Below are the code and all the weights of a small trained network. Each question names an input and a class and asks about switching units off, where a switched-off unit gives its printed mean instead of its output.

import numpy as np


def w(rows, s, z=0):
    codes = np.array(rows[::2]) - 128.0
    scale = np.full(codes.shape[1], s)
    scale[-1] = z or s
    return codes * scale


def f(y):
    return y / 2 * (1 + np.tanh(0.7978845608 * (y + 0.044715 * y**3)))


def log_softmax(a):
    a = a - a.max(-1, keepdims=True)
    return a - np.log(np.exp(a).sum(-1, keepdims=True))


def net(x, mask):
    res = np.array(x, float).reshape(1, 7) / 4 @ E
    y = f(res @ A[0][:, :-1].T + A[0][:, -1])
    res = res + np.where(mask, y, B[0][:, -1]) @ B[0][:, :-1]
    return log_softmax(res[-1] @ U[:, :-1].T + U[:, -1])


A, B = {}, {}
E = w([
[117,157,185,145,131,105,122],'x0',
[60,107,217,100,126,140,62],'x1',
[119,168,88,82,86,232,49],'x2',
[137,67,120,135,209,234,162],'x3',
[211,88,125,255,78,155,71],'x4',
[167,212,128,126,198,168,91],'x5',
[189,190,143,128,94,139,240],'x6',
],0.0079)
A[0] = w([
[137,254,110,89,145,164,119,225],'n1',
[125,78,175,117,187,23,80,249],'n2',
[191,108,72,179,126,135,213,251],'n3',
[64,74,142,72,172,96,75,234],'n4',
[93,157,192,71,75,57,196,171],'n5',
[135,127,101,110,194,214,226,217],'n6',
[143,130,171,98,70,48,190,219],'n7',
[51,59,71,73,104,184,110,182],'n8',
[102,102,189,98,155,39,133,248],'n9',
[208,78,126,137,198,182,211,152],'n10',
[170,246,98,116,130,138,84,217],'n11',
[221,134,53,184,66,52,151,131],'n12',
[85,105,76,40,93,189,122,225],'n13',
[185,83,167,218,66,160,80,190],'n14',
[141,230,152,104,137,160,119,217],'n15',
[148,110,97,92,169,192,167,245],'n16',
[157,63,88,200,76,148,94,245],'n17',
],0.0078,0.0026)
B[0] = w([
[156,236,108,45,139,140,98,244],'n1',
[29,130,122,224,190,180,106,240],'n2',
[187,110,101,154,131,117,211,244],'n3',
[37,106,66,151,190,104,64,254],'n4',
[8,217,203,116,67,37,228,254],'n5',
[177,111,163,71,223,94,178,244],'n6',
[81,164,165,179,56,54,235,239],'n7',
[106,30,84,40,144,63,79,238],'n8',
[37,164,162,196,181,115,148,242],'n9',
[193,96,174,127,199,147,200,227],'n10',
[179,203,95,92,97,179,80,232],'n11',
[169,156,3,200,34,84,174,237],'n12',
[131,95,94,34,109,69,110,240],'n13',
[171,92,204,155,11,191,73,250],'n14',
[146,239,137,39,141,164,101,214],'n15',
[186,98,131,59,201,102,144,214],'n16',
[189,31,146,164,59,183,106,239],'n17',
],0.0068,0.0063)
U = w([
[184,123,145,93,208,134,202,175],'0',
[97,80,66,66,142,84,87,95],'1',
[153,82,231,132,86,190,76,162],'2',
[54,124,130,192,199,150,71,141],'3',
[184,123,56,189,74,128,157,108],'4',
[166,160,172,155,142,134,166,4],'5',
[153,254,110,62,134,154,99,178],'6',
[54,191,182,144,106,78,202,161],'7',
],0.0084,0.0026)

Each question gives the input, the list of numbers given to net, and the class t.
The units are the neurons (one row each of A and B). Each row of codes is followed by its name. A weight is (code - 128) times the scale printed after its matrix; where a second scale follows, it is the last column's (A, B and U).
mask holds one flag per neuron, in row order. A switched-off neuron (its flag False) gives its mean, the last column of its row in B, instead of its output. The means were averaged over made-up inputs and are rounded, as every weight is.
A unit's drop is (log p(t) with every unit on - log p(t) with that unit switched off) / (log p(t) with every unit on - log p(t) with every unit switched off).
The circuit of an input: a set's keep is (log p(t) with only the set's units on - log p(t) with every unit switched off) / (log p(t) with every unit on - log p(t) with every unit switched off). Starting from the 12 units with the biggest drops (on a tie, the unit counted first), units are removed one at a time, each time the one whose removal leaves the highest keep (on an exact tie, the one counted first), for as long as the keep stays at least 0.8.
circuit, biggest first: the units of the circuit, biggest drop first
k most important neurons: the k neurons with the biggest drops, biggest first
drop when u is switched off: that unit's drop, to one decimal
input [-3,5,2,4,0,2,-7], class 1: circuit, biggest first : [n8]
input [-1,-2,4,6,7,6,3], class 0: 4 most important neurons : [n10 n6 n16 n3]
input [-2,3,-2,5,2,-6,-2], class 2: circuit, biggest first : [n17 n12]
input [-7,-5,4,5,6,2,-7], class 2: circuit, biggest first : [n14 n17]
input [5,-3,-5,-7,1,5,-6], class 3: 3 most important neurons : [n2 n5 n3]
input [4,5,-1,7,1,-6,8], class 0: 2 most important neurons : [n10 n6]
input [5,7,-7,-1,7,6,0], class 2: 2 most important neurons : [n14 n4]
input [-2,1,-4,-7,3,8,7], class 6: 3 most important neurons : [n11 n15 n1]
input [-8,1,2,4,-2,-3,0], class 1: 2 most important neurons : [n8 n13]
input [-3,2,-5,3,5,-6,4], class 4: 2 most important neurons : [n12 n3]
input [7,7,5,-7,-8,3,-8], class 3: 2 most important neurons : [n4 n2]
input [2,-5,7,-3,6,-1,-6], class 2: 2 most important neurons : [n14 n17]
input [-7,-1,7,3,3,3,-4], class 1: 3 most important neurons : [n8 n13 n16]
input [-7,2,-2,8,7,-8,4], class 2: circuit, biggest first : [n14]
input [8,5,3,1,-4,2,4], class 6: drop when n1 is switched off : 0.2
input [2,-1,8,-1,-8,-8,2], class 1: drop when n17 is switched off : -0.1
input [-8,7,5,6,3,2,8], class 0: drop when n16 is switched off : 0.1
input [4,-8,-3,1,4,7,-2], class 4: drop when n12 is switched off : 0.7
